Below is a small trained network, with its code and all its weights. Each question gives an input and a class and asks what happens when units are switched off, that is, made to give their printed mean instead of their output.

import numpy as np


def w(rows, s, z=0):
    codes = np.array(rows[::2]) - 128.0
    scale = np.full(codes.shape[1], s)
    scale[-1] = z or s
    return codes * scale


def f(y):
    return y / 2 * (1 + np.tanh(0.7978845608 * (y + 0.044715 * y**3)))


def log_softmax(a):
    a = a - a.max(-1, keepdims=True)
    return a - np.log(np.exp(a).sum(-1, keepdims=True))


def net(x, mask):
    res = np.array(x, float).reshape(1, 7) / 4 @ E
    y = f(res @ A[0][:, :-1].T + A[0][:, -1])
    res = res + np.where(mask, y, B[0][:, -1]) @ B[0][:, :-1]
    return log_softmax(res[-1] @ U[:, :-1].T + U[:, -1])


A, B = {}, {}
E = w([
[209,27,205,164,95,90],'x0',
[247,184,98,69,246,76],'x1',
[101,190,231,180,255,126],'x2',
[126,121,128,126,125,131],'x3',
[54,19,121,66,207,150],'x4',
[119,122,116,155,147,121],'x5',
[125,124,121,132,125,129],'x6',
],0.008)
A[0] = w([
[90,68,119,63,163,150,86],'neuron 0',
[94,108,161,185,103,168,154],'neuron 1',
[52,194,101,57,141,119,1],'neuron 2',
[180,50,199,122,133,103,54],'neuron 3',
[152,214,134,150,59,110,36],'neuron 4',
[62,125,155,138,71,149,43],'neuron 5',
[68,190,250,149,185,82,147],'neuron 6',
],0.011,0.0046)
B[0] = w([
[87,113,175,164,134,51,194],'neuron 0',
[173,138,127,93,155,130,207],'neuron 1',
[142,152,172,166,112,247,183],'neuron 2',
[132,182,131,172,103,208,200],'neuron 3',
[52,138,213,110,153,103,198],'neuron 4',
[204,127,103,110,209,125,194],'neuron 5',
[123,104,95,81,69,119,254],'neuron 6',
],0.013,0.0086)
U = w([
[137,148,123,220,109,247,66],'0',
[126,122,86,121,133,127,247],'1',
[135,125,89,124,143,125,240],'2',
[78,116,196,146,168,70,62],'3',
[233,137,92,62,250,136,38],'4',
[98,98,23,66,29,125,100],'5',
],0.012,0.011)

Each question gives the input, the list of numbers given to net, and the class t.
The units are the neurons (one row each of A and B). Each row of codes is followed by its name. A weight is (code - 128) times the scale printed after its matrix; where a second scale follows, it is the last column's (A, B and U).
mask holds one flag per neuron, in row order. A switched-off neuron (its flag False) gives its mean, the last column of its row in B, instead of its output. The means were averaged over made-up inputs and are rounded, as every weight is.
A unit's drop is (log p(t) with every unit on - log p(t) with that unit switched off) / (log p(t) with every unit on - log p(t) with every unit switched off).
The circuit of an input: a set's keep is (log p(t) with only the set's units on - log p(t) with every unit switched off) / (log p(t) with every unit on - log p(t) with every unit switched off). Starting from all 7 units, units are removed one at a time, each time the one whose removal leaves the highest keep (on an exact tie, the one counted first), for as long as the keep stays at least 0.8.
units of the circuit, in order: the units of the circuit, biggest drop first
unit that matters most: the unit with the biggest drop
k most important neurons: the k neurons with the biggest drops, biggest first
drop of u: that unit's drop, to one decimal
input [3,-7,-6,-5,-1,-7,8], class 1: unit that matters most -> neuron 5
input [8,-3,-3,3,-5,0,5], class 0: 2 most important neurons -> neuron 3; neuron 6
input [6,-7,-4,8,-3,-6,1], class 2: 3 most important neurons -> neuron 2; neuron 5; neuron 1
input [-2,4,3,-7,5,-8,0], class 1: 4 most important neurons -> neuron 4; neuron 5; neuron 6; neuron 1
input [-4,-3,-5,-5,-1,0,8], class 2: 3 most important neurons -> neuron 6; neuron 5; neuron 3
input [5,-6,6,-2,4,-1,6], class 4: units of the circuit, in order -> neuron 1; neuron 5
input [0,-5,-5,8,4,5,6], class 2: units of the circuit, in order -> neuron 6; neuron 5
input [-7,-7,5,2,-6,-8,-6], class 1: 4 most important neurons -> neuron 6; neuron 3; neuron 5; neuron 4
input [-2,-5,-7,8,3,-7,0], class 2: units of the circuit, in order -> neuron 5; neuron 6
input [2,4,3,-7,2,0,4], class 2: 2 most important neurons -> neuron 5; neuron 1
input [-5,8,5,8,8,7,0], class 2: 2 most important neurons -> neuron 6; neuron 4
input [0,3,1,2,-5,-3,3], class 3: units of the circuit, in order -> neuron 4; neuron 5
input [-7,-6,-3,-4,-4,3,-3], class 0: 3 most important neurons -> neuron 2; neuron 6; neuron 0
input [-1,4,2,5,8,6,-8], class 3: unit that matters most -> neuron 0
input [5,-1,-8,3,-6,-8,1], class 1: 2 most important neurons -> neuron 6; neuron 4
input [7,8,6,-7,-4,-8,3], class 1: units of the circuit, in order -> neuron 6; neuron 5
input [-3,-7,8,2,-7,-4,8], class 5: 2 most important neurons -> neuron 6; neuron 0
input [-7,-3,8,6,4,0,-8], class 5: 2 most important neurons -> neuron 6; neuron 3
input [0,-8,-7,0,2,-1,6], class 4: 3 most important neurons -> neuron 5; neuron 1; neuron 6
input [8,-6,-6,-7,3,2,3], class 0: unit that matters most -> neuron 3
input [-3,-4,2,1,8,3,1], class 3: 2 most important neurons -> neuron 0; neuron 3
input [5,4,6,-8,-5,-4,-8], class 2: drop of neuron 6 -> 0.6
input [-3,-8,-6,-7,-7,4,-2], class 4: drop of neuron 1 -> 0.2
input [-8,4,-3,0,7,5,4], class 0: drop of neuron 2 -> 1.2
input [6,-8,-6,-1,-4,5,2], class 4: drop of neuron 3 -> 0.0
